Below is a small trained network, with its code and all its weights. Each question gives an input and a class and asks what happens when units are switched off, that is, made to give their printed mean instead of their output.

import numpy as np


def w(rows, s, z=0):
    codes = np.array(rows[::2]) - 128.0
    scale = np.full(codes.shape[1], s)
    scale[-1] = z or s
    return codes * scale


def f(y):
    return np.maximum(y, 0)


def log_softmax(a):
    a = a - a.max(-1, keepdims=True)
    return a - np.log(np.exp(a).sum(-1, keepdims=True))


def net(x, mask):
    res = np.array(x, float).reshape(1, 7) / 4 @ E
    y = f(res @ A[0][:, :-1].T + A[0][:, -1])
    res = res + np.where(mask, y, B[0][:, -1]) @ B[0][:, :-1]
    return log_softmax(res[-1] @ U[:, :-1].T + U[:, -1])


A, B = {}, {}
E = w([
[163,232,170],'x0',
[128,129,129],'x1',
[128,129,128],'x2',
[3,153,147],'x3',
[127,129,128],'x4',
[128,128,129],'x5',
[141,83,241],'x6',
],0.013)
A[0] = w([
[152,119,81,254],'n1',
[151,204,148,210],'n2',
[135,76,251,211],'n3',
[188,112,119,196],'n4',
[105,45,96,240],'n5',
[14,155,149,199],'n6',
],0.014,0.0084)
B[0] = w([
[159,114,54,227],'n1',
[156,235,123,223],'n2',
[146,87,236,254],'n3',
[219,97,124,215],'n4',
[98,10,90,231],'n5',
[40,153,142,245],'n6',
],0.012,0.014)
U = w([
[179,83,18,149],'0',
[192,38,169,9],'1',
[6,122,38,244],'2',
[38,66,195,3],'3',
[220,219,54,204],'4',
[240,170,210,161],'5',
[50,254,82,189],'6',
[81,205,241,54],'7',
],0.0072,0.0017)

Each question gives the input, the list of numbers given to net, and the class t.
The units are the neurons (one row each of A and B). Each row of codes is followed by its name. A weight is (code - 128) times the scale printed after its matrix; where a second scale follows, it is the last column's (A, B and U).
mask holds one flag per neuron, in row order. A switched-off neuron (its flag False) gives its mean, the last column of its row in B, instead of its output. The means were averaged over made-up inputs and are rounded, as every weight is.
A unit's drop is (log p(t) with every unit on - log p(t) with that unit switched off) / (log p(t) with every unit on - log p(t) with every unit switched off).
The circuit of an input: a set's keep is (log p(t) with only the set's units on - log p(t) with every unit switched off) / (log p(t) with every unit on - log p(t) with every unit switched off). Starting from all 6 units, units are removed one at a time, each time the one whose removal leaves the highest keep (on an exact tie, the one counted first), for as long as the keep stays at least 0.8.
circuit, biggest first: the units of the circuit, biggest drop first
unit that matters most: the unit with the biggest drop
k most important neurons: the k neurons with the biggest drops, biggest first
drop when u is switched off: that unit's drop, to one decimal
input [1,4,-3,7,-2,7,-3], class 6: circuit, biggest first : [n5 n3]
input [1,-4,-6,2,-1,0,-8], class 6: circuit, biggest first : [n5 n4]
input [4,5,-1,1,-4,-3,5], class 7: 3 most important neurons : [n4 n1 n5]
input [3,-1,0,1,-7,-1,-6], class 6: unit that matters most : n4
input [1,8,1,-4,-3,8,0], class 4: 2 most important neurons : [n3 n5]
input [5,4,8,1,6,-6,2], class 7: circuit, biggest first : [n4 n1]
input [2,-5,-4,-6,-2,-8,-1], class 4: 2 most important neurons : [n3 n5]
input [3,4,0,-4,3,-4,-3], class 4: circuit, biggest first : [n3 n5]
input [2,-2,-6,5,4,-3,-4], class 6: 2 most important neurons : [n5 n3]
input [6,4,4,8,-7,-8,-1], class 6: circuit, biggest first : [n3 n2]
input [5,-7,-2,1,8,8,0], class 6: circuit, biggest first : [n3 n4]
input [3,2,-6,8,7,0,0], class 6: circuit, biggest first : [n3 n5]
input [4,3,-2,8,-7,-8,0], class 6: 2 most important neurons : [n3 n6]
input [1,8,-2,-1,-8,-2,-1], class 4: 2 most important neurons : [n3 n5]
input [4,-1,-8,-6,-7,3,0], class 4: most important neuron : [n3]
input [1,-7,-6,3,5,-3,-4], class 6: 2 most important neurons : [n5 n3]
input [5,-6,0,2,-7,-7,-5], class 6: 2 most important neurons : [n4 n3]
input [5,-7,3,-7,-4,-4,0], class 4: 3 most important neurons : [n3 n2 n1]
input [5,-3,0,0,7,4,-1], class 4: 2 most important neurons : [n3 n6]
input [1,8,7,4,8,-1,-5], class 6: drop when n5 is switched off : 0.7
input [1,3,-1,2,-8,4,2], class 7: drop when n5 is switched off : 0.5
input [6,8,5,-6,5,-2,0], class 4: drop when n3 is switched off : 0.6
input [1,6,8,1,7,-4,-2], class 6: drop when n5 is switched off : 0.4
